W = |  35 | -52 |  51 | -20 |  30 |  27 |  27 |  35 |  18 |  70 |  11 |  -1 | -56 | -38 |
W[0]: 35
W[11]: -1
W[-11]: -20
W[-1]: -38
W[4]: 30
W[8]: 18

A =
54.6	-106.2	-281.3	-37.1	85.8	37.6	51.7
-127.3	-60.1	-57.6	108.0	12.9	51.8	-15.3
10.8	149.0	-175.3	-43.2	-97.8	-106.2	25.0
40.9	-126.1	-94.8	91.9	19.6	14.6	188.4
217.3	-22.8	-37.8	102.4	-173.3	-28.8	-128.0
73.5	-84.1	-137.2	38.1	-35.1	71.8	125.5
-113.1	123.7	-214.2	-85.5	65.8	-72.6	28.6
126.3	160.2	-137.8	44.2	-13.6	-88.9	6.2
151.8	132.5	-134.6	65.3	-65.4	-110.3	36.4
-50.6	1.7	-141.4	-55.4	-102.2	46.2	-50.4
-130.2	142.7	-119.3	5.2	17.6	100.5	27.5
Indices start at 0.
row 0 col 0 = 54.6
row 6 col 3 = -85.5
row 2 col 2 = -175.3
row 8 col 1 = 132.5
row 1 col 1 = -60.1
row 1 col 5 = 51.8
row 4 col 5 = -28.8
row 7 col 3 = 44.2
row 9 col 4 = -102.2
row 5 col 0 = 73.5
row 3 col 6 = 188.4
row 2 col 0 = 10.8
row 2 col 4 = -97.8
row 4 col 4 = -173.3
row 9 col 5 = 46.2
row 2 col 3 = -43.2
row 3 col 1 = -126.1
row 3 col 3 = 91.9
row 5 col 4 = -35.1
row 4 col 6 = -128.0
row 7 col 6 = 6.2
row 0 col 3 = -37.1
row 9 col 0 = -50.6
row 5 col 1 = -84.1
row 6 col 6 = 28.6
row 9 col 3 = -55.4
row 10 col 1 = 142.7
row 5 col 2 = -137.2

arr = ((291, 126, 410, 646, 312, -496, 596), (-248, -58, -350, -558, -238, 593, -594), (281, 156, 415, 659, 280, -542, 673), (-227, -81, -337, -571, -212, 590, -609), (295, 149, 410, 640, 288, -552, 683), (301, 169, 436, 674, 292, -511, 658), (-210, -33, -340, -602, -178, 654, -576), (-259, -25, -344, -618, -169, 696, -624), (-265, -58, -374, -611, -218, 599, -383))
Rows and columns are counted from 0.
(0, 0) => 291
(2, 0) => 281
(7, 0) => -259
(7, 1) => -25
(2, 2) => 415
(5, 4) => 292
(3, 5) => 590
(1, 0) => -248
(0, 2) => 410
(5, 0) => 301
(0, 5) => -496
(5, 1) => 169
(0, 1) => 126
(1, 6) => -594
(8, 0) => -265
(8, 1) => -58
(4, 0) => 295
(6, 5) => 654
(2, 1) => 156
(2, 5) => -542
(5, 3) => 674
(4, 6) => 683
(0, 3) => 646
(1, 3) => -558
(6, 3) => -602
(7, 6) => -624
(3, 6) => -609
(4, 1) => 149
(1, 4) => -238
(4, 2) => 410

x =
[[-0.27 -0.14  0.15 -0.15 -0.27 -0.14 -0.20 -0.18]
 [ 0.01 -0.01 -0.07 -0.01  0.01 -0.01  0.00 -0.01]
 [-0.27 -0.15  0.15 -0.16 -0.27 -0.14 -0.21 -0.18]
 [ 0.08  0.02 -0.13  0.03  0.09  0.02  0.05  0.04]
 [ 0.03 -0.01 -0.09  0.00  0.03 -0.01  0.01  0.00]
 [-0.04 -0.04 -0.03 -0.04 -0.04 -0.04 -0.04 -0.04]
 [-0.25 -0.14  0.13 -0.14 -0.25 -0.13 -0.19 -0.17]
 [ 0.03 -0.01 -0.09  0.00  0.03 -0.01  0.01  0.00]
 [-0.01 -0.03 -0.05 -0.03 -0.01 -0.03 -0.02 -0.02]]
Indices start at 0.
(0, 0) = -0.27
(3, 6) = 0.05
(3, 7) = 0.04
(4, 0) = 0.03
(7, 6) = 0.01
(3, 2) = -0.13
(6, 2) = 0.13
(0, 5) = -0.14
(3, 5) = 0.02
(7, 7) = 0.00
(7, 4) = 0.03
(0, 7) = -0.18
(4, 6) = 0.01
(5, 0) = -0.04
(1, 6) = 0.00
(7, 0) = 0.03
(1, 7) = -0.01
(4, 1) = -0.01
(1, 3) = -0.01
(1, 1) = -0.01
(4, 5) = -0.01
(6, 6) = -0.19
(4, 2) = -0.09
(8, 2) = -0.05
(2, 5) = -0.14
(0, 6) = -0.20
(1, 5) = -0.01
(0, 2) = 0.15
(2, 6) = -0.21

grid = [291, 557, 957, 141]
grid[0]: 291
grid[3]: 141

a =
[[ 0.192  0.143  0.045 -0.190  0.122  0.071  0.140]
 [ 0.192  0.134  0.043 -0.190  0.123  0.073  0.154]
 [ 0.175  0.116  0.051 -0.196  0.127  0.080  0.147]
 [ 0.194  0.128  0.057 -0.200  0.118  0.070  0.114]
 [ 0.184  0.119  0.025 -0.147  0.118  0.080  0.151]
 [ 0.188  0.131  0.032 -0.155  0.114  0.080  0.150]
 [-0.064 -0.032  0.054  0.251 -0.007  0.044 -0.046]]
Rows and columns are counted from 0.
row 0 col 0 -> 0.192
row 2 col 6 -> 0.147
row 5 col 5 -> 0.080
row 4 col 2 -> 0.025
row 2 col 3 -> -0.196
row 1 col 4 -> 0.123
row 6 col 2 -> 0.054
row 3 col 5 -> 0.070
row 5 col 3 -> -0.155
row 6 col 5 -> 0.044
row 0 col 3 -> -0.190
row 0 col 4 -> 0.122
row 5 col 6 -> 0.150
row 4 col 6 -> 0.151
row 1 col 3 -> -0.190
row 3 col 4 -> 0.118
row 2 col 0 -> 0.175
row 3 col 3 -> -0.200
row 4 col 3 -> -0.147
row 0 col 6 -> 0.140
row 4 col 0 -> 0.184
row 2 col 4 -> 0.127
row 6 col 3 -> 0.251
row 5 col 0 -> 0.188
row 2 col 1 -> 0.116
row 5 col 1 -> 0.131
row 1 col 6 -> 0.154
row 0 col 2 -> 0.045
row 5 col 4 -> 0.114
row 2 col 2 -> 0.051

data =
|  20 | -34 |  62 |  66 |
|  35 |  43 |   8 |  20 |
data[0, 0] -> 20
data[1, 0] -> 35
data[1, 1] -> 43
data[0, 2] -> 62
data[1, 3] -> 20
data[:, 0] -> [20, 35]

B = ((95, 87, 191, 25), (139, 103, 88, 74), (216, 64, 180, 183), (153, 127, 60, 166), (140, 118, 34, 176), (142, 81, 84, 95), (118, 136, 84, 74), (37, 103, 91, 174))
B[0][0] -> 95
B[0][3] -> 25
B[:, 1] -> [87, 103, 64, 127, 118, 81, 136, 103]
B[0][2] -> 191
B[1][0] -> 139
B[2][1] -> 64
B[2] -> [216, 64, 180, 183]
B[5][1] -> 81
B[6][1] -> 136
B[5][0] -> 142
B[4][3] -> 176
B[1][2] -> 88
B[1] -> [139, 103, 88, 74]
B[:, 3] -> [25, 74, 183, 166, 176, 95, 74, 174]
B[5][3] -> 95

m =
[[ -8  10  36  -6]
 [ -3  25  13  -2]
 [ 15 -42 -50  57]
 [-13  17  26 -34]
 [ -3  30  35  -4]
 [  8  18  45  -1]
 [  9  13  15  12]
 [-55  46 -62 -45]
 [ -9  -4  -9  -2]
 [ -4  -7  19 -17]
 [ 42 -44 -52  38]
 [ 52 -15 -63 -10]
 [ 54 -48 -30  54]
 [-17   3  15   7]
 [ 10 -20  37  -7]]
m[0, 0] -> -8
m[-8, -4] -> -55
m[:, -4] -> [-8, -3, 15, -13, -3, 8, 9, -55, -9, -4, 42, 52, 54, -17, 10]
m[7] -> [-55, 46, -62, -45]
m[:, 3] -> [-6, -2, 57, -34, -4, -1, 12, -45, -2, -17, 38, -10, 54, 7, -7]
m[-3, -2] -> -30
m[-11, -1] -> -4
m[3, -2] -> 26
m[-5, -1] -> 38
m[14] -> [10, -20, 37, -7]
m[-15, -1] -> -6
m[6, 2] -> 15
m[-2, -1] -> 7
m[1, -3] -> 25
m[8, 0] -> -9
m[8] -> [-9, -4, -9, -2]
m[-12, -1] -> -34
m[-10, -4] -> 8
m[-1, 2] -> 37
m[6, -3] -> 13
m[:, 1] -> [10, 25, -42, 17, 30, 18, 13, 46, -4, -7, -44, -15, -48, 3, -20]
m[-12] -> [-13, 17, 26, -34]
m[-1, -3] -> -20
m[-14] -> [-3, 25, 13, -2]
m[6, 3] -> 12

X = -77	-232	-879	-288	625	117	927	-180	-586
X[0]: -77
X[4]: 625
X[2]: -879
X[6]: 927

M =
[ 13.18  13.47   7.00  12.89  -8.54  23.29  -0.18   1.64 -17.49  -9.13
  20.46  -0.14   8.78   8.74   9.23]
M[0] -> 13.18
M[8] -> -17.49
M[6] -> -0.18
M[7] -> 1.64
M[14] -> 9.23
M[4] -> -8.54
M[13] -> 8.74
